Below is a small trained network, with its code and all its weights. Each question gives an input and a class and asks what happens when units are switched off, that is, made to give their printed mean instead of their output.

import numpy as np


def w(rows, s, z=0):
    codes = np.array(rows[::2]) - 128.0
    scale = np.full(codes.shape[1], s)
    scale[-1] = z or s
    return codes * scale


def norm(h):
    return h / np.sqrt((h * h).mean(-1, keepdims=True) + 1e-5)


def f(y):
    return y / 2 * (1 + np.tanh(0.7978845608 * (y + 0.044715 * y**3)))


def log_softmax(a):
    a = a - a.max(-1, keepdims=True)
    return a - np.log(np.exp(a).sum(-1, keepdims=True))


def net(x, mask):
    res = np.array(x, float).reshape(1, 6) / 4 @ E
    u = 0
    for l in range(2):
        y = f(norm(res) @ A[l][:, :-1].T + A[l][:, -1])
        res = res + np.where(mask[u : u + 5], y, B[l][:, -1]) @ B[l][:, :-1]
        u += 5
    return log_softmax(norm(res)[-1] @ U[:, :-1].T + U[:, -1])


A, B = {}, {}
E = w([
[94,15,51,188],'x0',
[28,105,204,226],'x1',
[24,212,59,128],'x2',
[34,54,143,22],'x3',
[186,103,4,141],'x4',
[131,251,175,112],'x5',
],0.0024)
A[0] = w([
[126,145,85,240,180],'0.n1',
[167,72,107,144,166],'0.n2',
[135,132,96,122,5],'0.n3',
[128,119,109,126,23],'0.n4',
[127,67,7,38,119],'0.n5',
],0.012,0.0033)
B[0] = w([
[147,48,76,112,235],'0.n1',
[145,151,116,156,183],'0.n2',
[70,148,235,5,111],'0.n3',
[97,194,202,80,108],'0.n4',
[182,71,74,184,253],'0.n5',
],0.011,0.0053)
A[1] = w([
[2,219,64,102,88],'1.n1',
[200,191,130,118,86],'1.n2',
[45,103,120,90,7],'1.n3',
[148,87,36,75,61],'1.n4',
[109,160,97,180,190],'1.n5',
],0.0081,0.0017)
B[1] = w([
[220,201,26,141,137],'1.n1',
[148,200,46,161,150],'1.n2',
[12,255,77,210,116],'1.n3',
[122,98,128,203,253],'1.n4',
[131,89,95,149,167],'1.n5',
],0.0058,0.004)
U = w([
[79,129,229,116,2],'0',
[55,121,175,73,17],'1',
[184,39,50,184,237],'2',
[142,254,106,103,132],'3',
],0.0094,0.0048)

Each question gives the input, the list of numbers given to net, and the class t.
The units are the neurons (one row each of A and B). Each row of codes is followed by its name. A weight is (code - 128) times the scale printed after its matrix; where a second scale follows, it is the last column's (A, B and U).
mask holds one flag per neuron, layer by layer. A switched-off neuron (its flag False) gives its mean, the last column of its row in B, instead of its output. The means were averaged over made-up inputs and are rounded, as every weight is.
A unit's drop is (log p(t) with every unit on - log p(t) with that unit switched off) / (log p(t) with every unit on - log p(t) with every unit switched off).
The circuit of an input: a set's keep is (log p(t) with only the set's units on - log p(t) with every unit switched off) / (log p(t) with every unit on - log p(t) with every unit switched off). Starting from all 10 units, units are removed one at a time, each time the one whose removal leaves the highest keep (on an exact tie, the one counted first), for as long as the keep stays at least 0.8.
units of the circuit, in order: the units of the circuit, biggest drop first
most important unit: the unit with the biggest drop
k most important neurons: the k neurons with the biggest drops, biggest first
top k neurons in layer l: the k neurons of layer l with the biggest drops, biggest first
drop when u is switched off: that unit's drop, to one decimal
input [0,5,8,4,-3,7], class 3: units of the circuit, in order	0.n5; 1.n1
input [6,7,-4,3,-8,2], class 0: 2 most important neurons	0.n5; 0.n1
input [2,-5,4,8,-5,8], class 3: most important unit	0.n1
input [-5,2,4,-1,-6,6], class 3: 2 most important neurons	0.n5; 0.n1
input [-2,-3,3,7,-7,5], class 3: 2 most important neurons	0.n5; 1.n1
input [-4,7,3,4,4,8], class 3: units of the circuit, in order	0.n5; 0.n1
input [-8,-8,1,-2,-5,-3], class 3: units of the circuit, in order	0.n1; 0.n5
input [2,3,0,8,-4,-1], class 1: top 3 neurons in layer 0	0.n5; 0.n1; 0.n2
input [-6,8,-5,8,-7,6], class 1: top 2 neurons in layer 0	0.n5; 0.n2
input [-6,-5,8,5,-3,3], class 3: drop when 0.n1 is switched off	0.2
input [-2,2,1,6,-6,-5], class 0: drop when 1.n3 is switched off	-0.1
input [-1,6,4,6,-5,5], class 3: drop when 0.n5 is switched off	0.3
